Below are the code and all the weights of a small trained network. Each question names an input and a target symbol and asks about switching units off, where a switched-off unit gives its printed mean instead of its output.

import numpy as np


def w(rows, s, z=0):
    codes = np.array(rows[::2]) - 128.0
    scale = np.full(codes.shape[1], s)
    scale[-1] = z or s
    return codes * scale


def f(y):
    return y / 2 * (1 + np.tanh(0.7978845608 * (y + 0.044715 * y**3)))


def softmax(a):
    e = np.exp(a - a.max(-1, keepdims=True))
    return e / e.sum(-1, keepdims=True)


def log_softmax(a):
    a = a - a.max(-1, keepdims=True)
    return a - np.log(np.exp(a).sum(-1, keepdims=True))


def net(x, mask):
    ids = ['Λαβεζημφψ'.index(c) for c in x.split()]
    T = len(ids)
    res = E[ids] + P[:T]
    u = 0
    for l in range(2):
        r = res
        for j in range(3):
            rows = slice(2 * j, 2 * j + 2)
            q, k, v = (r @ M[l][rows].T for M in (Q, K, V))
            z = softmax(np.where(np.tri(T) > 0, q @ k.T / 2**0.5, -1e9)) @ v
            o = O[l][rows]
            res = res + np.where(mask[u + j], z, o[:, -1]) @ o[:, :-1]
        u += 3
        y = f(res @ A[l][:, :-1].T + A[l][:, -1])
        res = res + np.where(mask[u : u + 4], y, B[l][:, -1]) @ B[l][:, :-1]
        u += 4
    return log_softmax(res[-1] @ U[:, :-1].T + U[:, -1])


Q, K, V, O, A, B = {}, {}, {}, {}, {}, {}
E = w([
[112,110,160,8],'Λ',
[121,167,169,159],'α',
[99,88,60,107],'β',
[101,123,173,94],'ε',
[135,157,39,97],'ζ',
[136,178,98,186],'η',
[201,195,205,122],'μ',
[10,145,138,150],'φ',
[241,58,148,148],'ψ',
],0.015)
P = w([
[221,80,97,132],'0',
[226,73,79,195],'1',
[209,95,63,202],'2',
[184,128,40,183],'3',
[161,165,45,162],'4',
[140,182,51,130],'5',
[136,195,56,117],'6',
[116,209,64,118],'7',
[125,223,65,123],'8',
[115,252,81,125],'9',
[121,233,101,132],'10',
[87,209,132,88],'11',
],0.0031)
Q[0] = w([
[10,204,114,117],'L0H0',
[94,151,71,94],'L0H0',
[230,128,141,85],'L0H1',
[255,25,121,173],'L0H1',
[97,222,125,54],'L0H2',
[73,217,123,86],'L0H2',
],0.0099)
K[0] = w([
[21,177,100,125],'L0H0',
[29,101,130,236],'L0H0',
[208,172,56,133],'L0H1',
[224,58,150,48],'L0H1',
[78,176,168,38],'L0H2',
[2,152,126,102],'L0H2',
],0.0082)
V[0] = w([
[42,214,145,124],'L0H0',
[254,58,163,108],'L0H0',
[123,159,105,150],'L0H1',
[19,97,176,143],'L0H1',
[237,119,148,216],'L0H2',
[208,122,105,178],'L0H2',
],0.0082)
O[0] = w([
[198,92,139,195,145],'L0H0',
[81,216,134,2,130],'L0H0',
[136,134,124,162,136],'L0H1',
[34,30,197,198,77],'L0H1',
[25,185,100,107,3],'L0H2',
[6,179,143,85,55],'L0H2',
],0.0064,0.0044)
A[0] = w([
[95,34,174,200,225],'L0N0',
[104,253,142,235,251],'L0N1',
[153,43,112,63,216],'L0N2',
[185,137,58,141,238],'L0N3',
],0.0075,0.0025)
B[0] = w([
[2,127,113,104,217],'L0N0',
[233,34,198,166,202],'L0N1',
[232,53,131,155,254],'L0N2',
[169,147,101,185,237],'L0N3',
],0.0084,0.0047)
Q[1] = w([
[222,103,99,140],'L1H0',
[49,138,129,120],'L1H0',
[138,163,141,196],'L1H1',
[39,148,2,121],'L1H1',
[52,182,108,246],'L1H2',
[77,254,107,54],'L1H2',
],0.0076)
K[1] = w([
[249,155,142,167],'L1H0',
[47,96,154,114],'L1H0',
[85,79,124,96],'L1H1',
[142,197,34,125],'L1H1',
[167,111,102,112],'L1H2',
[112,130,199,35],'L1H2',
],0.011)
V[1] = w([
[94,75,1,69],'L1H0',
[151,245,53,176],'L1H0',
[81,80,3,104],'L1H1',
[217,151,195,85],'L1H1',
[178,146,210,42],'L1H2',
[65,42,30,39],'L1H2',
],0.0076)
O[1] = w([
[111,62,76,114,68],'L1H0',
[94,164,48,115,178],'L1H0',
[160,108,166,105,104],'L1H1',
[113,172,73,115,254],'L1H1',
[148,193,211,135,125],'L1H2',
[92,126,135,4,70],'L1H2',
],0.011,0.0045)
A[1] = w([
[178,128,118,204,200],'L1N0',
[3,82,163,81,70],'L1N1',
[185,220,72,99,168],'L1N2',
[92,9,185,167,253],'L1N3',
],0.006,0.0042)
B[1] = w([
[33,143,193,227,207],'L1N0',
[199,253,248,195,156],'L1N1',
[100,206,65,130,247],'L1N2',
[10,240,175,57,220],'L1N3',
],0.0049,0.012)
U = w([
[145,61,123,98,166],'Λ',
[116,80,176,160,115],'α',
[88,124,53,132,209],'β',
[92,172,131,99,203],'ε',
[155,97,100,212,36],'ζ',
[171,122,177,187,60],'η',
[254,121,166,122,3],'μ',
[86,145,164,134,162],'φ',
[150,203,159,142,108],'ψ',
],0.0096,0.0046)

Each question gives the input, a string of symbols that net reads in full, and the target symbol t.
The units are the heads (2 rows each of Q, K, V and O) and the neurons (one row each of A and B). Each row of codes is followed by its name. A weight is (code - 128) times the scale printed after its matrix; where a second scale follows, it is the last column's (O, A, B and U).
mask holds one flag per unit, layer by layer, with each layer's heads first. A switched-off unit (its flag False) gives its mean, the last column of its rows in O or B, instead of its output. The means were averaged over made-up inputs and are rounded, as every weight is.
A unit's drop is (log p(t) with every unit on - log p(t) with that unit switched off) / (log p(t) with every unit on - log p(t) with every unit switched off).
The circuit of an input: a set's keep is (log p(t) with only the set's units on - log p(t) with every unit switched off) / (log p(t) with every unit on - log p(t) with every unit switched off). Starting from the 12 units with the biggest drops (on a tie, the unit counted first), units are removed one at a time, each time the one whose removal leaves the highest keep (on an exact tie, the one counted first), for as long as the keep stays at least 0.8.
units of the circuit, in order: the units of the circuit, biggest drop first
most important unit: the unit with the biggest drop
k most important neurons of layer l: the k neurons of layer l with the biggest drops, biggest first
input φ Λ φ Λ, target α: units of the circuit, in order	L1H0; L0H1
input ψ Λ η, target ε: units of the circuit, in order	L0H0; L0H2
input ε Λ φ ζ, target ζ: units of the circuit, in order	L0H0; L0N3
input μ ζ ζ, target ψ: units of the circuit, in order	L1H2; L0H2; L0H1; L0H0
input η ψ μ, target ε: units of the circuit, in order	L0H0; L0H2
input μ ψ ζ, target ε: units of the circuit, in order	L0H0; L0H2; L1H2
input ψ α μ ζ η Λ ψ η ζ α, target ζ: units of the circuit, in order	L0N1; L1H2; L1H1
input Λ ζ α μ ζ ζ Λ ε, target β: most important unit	L1H1
input α Λ ζ ζ α Λ φ Λ η φ η ε, target α: units of the circuit, in order	L0H1; L0N0; L0H0; L1H1
input Λ ψ ζ, target ε: units of the circuit, in order	L0H0; L1H2
input ζ ζ ψ ζ ζ α, target β: 2 most important neurons of layer 0	L0N1; L0N3
input ψ ζ Λ, target ε: units of the circuit, in order	L0H0; L1H2
input ψ μ ζ ζ Λ ψ β, target ε: units of the circuit, in order	L1H2; L0H2; L0H0
input Λ α α, target η: 2 most important neurons of layer 1	L1N3; L1N2
input μ ψ φ Λ Λ φ ζ Λ, target α: 3 most important neurons of layer 0	L0N0; L0N3; L0N2
input Λ Λ μ ζ μ μ ε, target ψ: units of the circuit, in order	L1H2; L0N0; L1H0
input φ Λ Λ Λ Λ φ ε, target α: units of the circuit, in order	L1H0; L0H1
input Λ Λ Λ μ Λ, target ψ: units of the circuit, in order	L1H2; L1H0; L0N0
input μ Λ Λ α Λ ζ ζ α Λ α Λ ψ, target ε: most important unit	L0H2
input μ Λ Λ η ζ η, target ζ: 3 most important neurons of layer 0	L0N1; L0N0; L0N3
input ψ Λ ε, target ε: most important unit	L0H0
input ψ η Λ ψ α, target ε: 2 most important neurons of layer 0	L0N2; L0N3
input Λ Λ μ η Λ α Λ Λ ζ μ φ μ, target μ: 2 most important neurons of layer 0	L0N0; L0N1
input β Λ β, target Λ: 2 most important neurons of layer 1	L1N2; L1N0
input Λ ζ Λ Λ Λ ζ ψ β ψ ψ Λ μ, target ε: 2 most important neurons of layer 1	L1N1; L1N2
input ζ ζ Λ Λ Λ Λ ε ζ ε, target β: 3 most important neurons of layer 0	L0N3; L0N0; L0N1
input μ ζ ζ Λ Λ ζ Λ ζ Λ ζ η α, target ζ: most important neuron of layer 1	L1N3
